Below is a small trained network, with its code and all its weights. Each question gives an input and a class and asks what happens when units are switched off, that is, made to give their printed mean instead of their output.

import numpy as np


def w(rows, s, z=0):
    codes = np.array(rows[::2]) - 128.0
    scale = np.full(codes.shape[1], s)
    scale[-1] = z or s
    return codes * scale


def f(y):
    return y / 2 * (1 + np.tanh(0.7978845608 * (y + 0.044715 * y**3)))


def log_softmax(a):
    a = a - a.max(-1, keepdims=True)
    return a - np.log(np.exp(a).sum(-1, keepdims=True))


def net(x, mask):
    res = np.array(x, float).reshape(1, 8) / 4 @ E
    y = f(res @ A[0][:, :-1].T + A[0][:, -1])
    res = res + np.where(mask, y, B[0][:, -1]) @ B[0][:, :-1]
    return log_softmax(res[-1] @ U[:, :-1].T + U[:, -1])


A, B = {}, {}
E = w([
[104,126,103,132,132,95,87,102,159,153,126],'x0',
[141,107,142,120,120,130,127,125,135,117,136],'x1',
[221,229,231,82,157,9,174,85,204,104,25],'x2',
[119,146,105,116,143,158,136,124,157,137,117],'x3',
[127,120,135,126,125,112,105,127,129,139,134],'x4',
[134,118,137,137,126,131,133,116,137,130,133],'x5',
[103,201,221,32,249,175,30,25,47,51,214],'x6',
[147,137,128,132,136,160,132,124,144,148,120],'x7',
],0.013)
A[0] = w([
[142,190,184,40,222,126,92,56,95,94,187,155],'neuron 1',
[182,184,181,114,163,56,146,125,158,110,60,121],'neuron 2',
[161,112,109,168,67,60,202,215,204,149,42,162],'neuron 3',
[178,189,185,73,142,59,159,100,162,134,63,129],'neuron 4',
[47,64,99,165,108,195,118,157,116,140,248,86],'neuron 5',
[153,143,97,90,140,153,85,89,39,172,153,8],'neuron 6',
[155,140,106,93,147,88,88,93,146,130,77,90],'neuron 7',
],0.014,0.013)
B[0] = w([
[73,202,213,216,7,75,175,130,208,184,39,230],'neuron 1',
[185,145,72,45,195,232,68,89,80,67,168,206],'neuron 2',
[43,226,163,150,81,90,136,154,200,236,47,254],'neuron 3',
[201,109,57,56,183,197,49,59,81,116,189,213],'neuron 4',
[200,93,59,86,208,108,94,92,73,72,156,208],'neuron 5',
[116,156,82,98,173,167,89,50,137,117,136,154],'neuron 6',
[93,131,122,138,158,154,141,149,144,122,140,154],'neuron 7',
],0.013,0.047)
U = w([
[76,143,222,198,17,35,151,149,207,209,25,255],'0',
[148,55,33,59,180,213,87,135,9,88,215,1],'1',
],0.012,0.0058)

Each question gives the input, the list of numbers given to net, and the class t.
The units are the neurons (one row each of A and B). Each row of codes is followed by its name. A weight is (code - 128) times the scale printed after its matrix; where a second scale follows, it is the last column's (A, B and U).
mask holds one flag per neuron, in row order. A switched-off neuron (its flag False) gives its mean, the last column of its row in B, instead of its output. The means were averaged over made-up inputs and are rounded, as every weight is.
A unit's drop is (log p(t) with every unit on - log p(t) with that unit switched off) / (log p(t) with every unit on - log p(t) with every unit switched off).
The circuit of an input: a set's keep is (log p(t) with only the set's units on - log p(t) with every unit switched off) / (log p(t) with every unit on - log p(t) with every unit switched off). Starting from all 7 units, units are removed one at a time, each time the one whose removal leaves the highest keep (on an exact tie, the one counted first), for as long as the keep stays at least 0.8.
units of the circuit, in order: the units of the circuit, biggest drop first
unit that matters most: the unit with the biggest drop
top k neurons: the k neurons with the biggest drops, biggest first
drop of u: that unit's drop, to one decimal
input [-2,0,8,-4,8,7,7,0], class 1: top 4 neurons	(neuron 4; neuron 2; neuron 3; neuron 7)
input [5,-5,-7,-8,-7,-8,7,-5], class 0: top 3 neurons	(neuron 1; neuron 4; neuron 2)
input [-5,-1,3,3,2,7,-2,6], class 1: units of the circuit, in order	(neuron 1)
input [2,-5,-7,-3,-4,0,7,5], class 0: top 2 neurons	(neuron 1; neuron 4)
input [-3,0,8,-1,5,-5,-7,2], class 1: top 2 neurons	(neuron 2; neuron 4)
input [8,3,5,2,8,-7,4,-5], class 1: top 3 neurons	(neuron 3; neuron 4; neuron 2)
input [-1,4,-7,1,-5,3,8,0], class 0: top 2 neurons	(neuron 1; neuron 4)
input [0,6,6,-2,-3,-6,5,6], class 1: top 3 neurons	(neuron 4; neuron 2; neuron 3)
input [-8,-3,-6,1,6,-2,-5,-4], class 1: top 2 neurons	(neuron 1; neuron 5)
input [3,6,-4,-5,-7,-7,4,-2], class 0: top 3 neurons	(neuron 4; neuron 2; neuron 1)
input [5,7,-3,6,-2,8,7,8], class 0: drop of neuron 1	3.3
input [7,2,-4,-8,3,-6,7,6], class 0: drop of neuron 1	7.5
input [1,-5,-3,6,-1,-5,6,7], class 0: drop of neuron 3	0.0
input [0,-1,2,3,2,6,-1,-2], class 1: unit that matters most	neuron 1
